Below is a small trained network, with its code and all its weights. Each question gives an input and a class and asks what happens when units are switched off, that is, made to give their printed mean instead of their output.

import numpy as np


def w(rows, s, z=0):
    codes = np.array(rows[::2]) - 128.0
    scale = np.full(codes.shape[1], s)
    scale[-1] = z or s
    return codes * scale


def f(y):
    return y / 2 * (1 + np.tanh(0.7978845608 * (y + 0.044715 * y**3)))


def log_softmax(a):
    a = a - a.max(-1, keepdims=True)
    return a - np.log(np.exp(a).sum(-1, keepdims=True))


def net(x, mask):
    res = np.array(x, float).reshape(1, 4) / 4 @ E
    y = f(res @ A[0][:, :-1].T + A[0][:, -1])
    res = res + np.where(mask, y, B[0][:, -1]) @ B[0][:, :-1]
    return log_softmax(res[-1] @ U[:, :-1].T + U[:, -1])


A, B = {}, {}
E = w([
[128,127,129],'x0',
[205,153,254],'x1',
[199,6,84],'x2',
[196,210,72],'x3',
],0.0072)
A[0] = w([
[99,68,170,162],'neuron 1',
[185,144,191,33],'neuron 2',
[86,114,153,2],'neuron 3',
[85,174,142,66],'neuron 4',
[106,116,92,9],'neuron 5',
[78,145,111,75],'neuron 6',
[88,152,147,78],'neuron 7',
[81,116,89,105],'neuron 8',
[144,100,231,101],'neuron 9',
[93,81,80,73],'neuron 10',
[248,166,63,125],'neuron 11',
[143,164,224,71],'neuron 12',
[76,130,67,66],'neuron 13',
[124,78,132,23],'neuron 14',
[158,159,172,140],'neuron 15',
[87,199,188,22],'neuron 16',
[80,187,164,69],'neuron 17',
[201,157,182,39],'neuron 18',
[75,173,123,49],'neuron 19',
[64,133,49,75],'neuron 20',
[135,15,126,96],'neuron 21',
[171,128,97,208],'neuron 22',
[95,194,149,84],'neuron 23',
[176,192,90,127],'neuron 24',
[169,129,199,76],'neuron 25',
[162,141,155,193],'neuron 26',
[233,204,95,74],'neuron 27',
[68,89,183,13],'neuron 28',
[44,78,176,99],'neuron 29',
[68,116,83,77],'neuron 30',
[154,66,119,91],'neuron 31',
[99,149,79,57],'neuron 32',
[64,180,147,70],'neuron 33',
[100,76,188,92],'neuron 34',
[91,222,129,63],'neuron 35',
[82,80,199,121],'neuron 36',
[220,186,157,80],'neuron 37',
[218,77,87,57],'neuron 38',
[75,164,158,72],'neuron 39',
[193,103,209,40],'neuron 40',
[92,145,46,46],'neuron 41',
[184,185,85,162],'neuron 42',
],0.012,0.0034)
B[0] = w([
[86,106,144,203],'neuron 1',
[167,111,43,186],'neuron 2',
[103,3,111,125],'neuron 3',
[158,41,192,160],'neuron 4',
[190,106,69,134],'neuron 5',
[169,101,114,151],'neuron 6',
[122,48,164,145],'neuron 7',
[150,149,67,180],'neuron 8',
[132,122,43,227],'neuron 9',
[165,113,106,196],'neuron 10',
[78,44,143,254],'neuron 11',
[144,136,72,217],'neuron 12',
[165,113,43,196],'neuron 13',
[126,56,143,138],'neuron 14',
[94,158,58,179],'neuron 15',
[142,87,129,197],'neuron 16',
[181,44,158,187],'neuron 17',
[159,129,62,194],'neuron 18',
[179,58,121,161],'neuron 19',
[168,157,43,232],'neuron 20',
[133,53,177,248],'neuron 21',
[81,94,216,192],'neuron 22',
[188,65,182,181],'neuron 23',
[54,44,124,192],'neuron 24',
[174,177,48,193],'neuron 25',
[108,203,72,176],'neuron 26',
[71,42,97,221],'neuron 27',
[83,21,113,166],'neuron 28',
[65,100,90,212],'neuron 29',
[166,172,70,190],'neuron 30',
[168,79,186,187],'neuron 31',
[121,92,76,160],'neuron 32',
[167,23,183,185],'neuron 33',
[95,90,98,185],'neuron 34',
[148,39,186,203],'neuron 35',
[66,101,84,207],'neuron 36',
[114,103,65,208],'neuron 37',
[196,14,228,230],'neuron 38',
[178,47,177,167],'neuron 39',
[162,121,58,214],'neuron 40',
[159,121,64,206],'neuron 41',
[19,48,142,207],'neuron 42',
],0.0067,0.0054)
U = w([
[200,91,153,99],'0',
[156,144,27,79],'1',
[5,109,90,77],'2',
[113,132,104,234],'3',
[66,195,142,170],'4',
[193,234,165,7],'5',
],0.014,0.015)

Each question gives the input, the list of numbers given to net, and the class t.
The units are the neurons (one row each of A and B). Each row of codes is followed by its name. A weight is (code - 128) times the scale printed after its matrix; where a second scale follows, it is the last column's (A, B and U).
mask holds one flag per neuron, in row order. A switched-off neuron (its flag False) gives its mean, the last column of its row in B, instead of its output. The means were averaged over made-up inputs and are rounded, as every weight is.
A unit's drop is (log p(t) with every unit on - log p(t) with that unit switched off) / (log p(t) with every unit on - log p(t) with every unit switched off).
The circuit of an input: a set's keep is (log p(t) with only the set's units on - log p(t) with every unit switched off) / (log p(t) with every unit on - log p(t) with every unit switched off). Starting from the 12 units with the biggest drops (on a tie, the unit counted first), units are removed one at a time, each time the one whose removal leaves the highest keep (on an exact tie, the one counted first), for as long as the keep stays at least 0.8.
units of the circuit, in order: the units of the circuit, biggest drop first
most important unit: the unit with the biggest drop
k most important neurons: the k neurons with the biggest drops, biggest first
drop of u: that unit's drop, to one decimal
input [-4,-6,6,-6], class 0: 2 most important neurons -> (neuron 21; neuron 31)
input [1,-5,7,4], class 0: units of the circuit, in order -> (neuron 38)
input [3,6,-1,-7], class 2: units of the circuit, in order -> (neuron 36; neuron 29)
input [-7,7,-3,7], class 1: 4 most important neurons -> (neuron 18; neuron 2; neuron 25; neuron 12)
input [7,-6,7,-7], class 0: 2 most important neurons -> (neuron 21; neuron 31)
input [-3,8,2,8], class 1: 3 most important neurons -> (neuron 18; neuron 2; neuron 25)
input [-4,4,-7,6], class 0: 3 most important neurons -> (neuron 23; neuron 35; neuron 17)
input [-4,4,-8,-8], class 0: 2 most important neurons -> (neuron 17; neuron 39)
input [-4,7,-5,-8], class 2: 3 most important neurons -> (neuron 36; neuron 28; neuron 29)
input [3,5,7,-8], class 2: drop of neuron 27 -> -0.1
input [6,-4,7,3], class 0: drop of neuron 38 -> 0.2
input [3,-4,0,-2], class 1: drop of neuron 40 -> -0.2
input [-4,8,7,3], class 1: drop of neuron 25 -> 0.2
input [4,-8,-6,3], class 1: most important unit -> neuron 20
input [-3,-5,7,-6], class 0: 3 most important neurons -> (neuron 21; neuron 31; neuron 38)
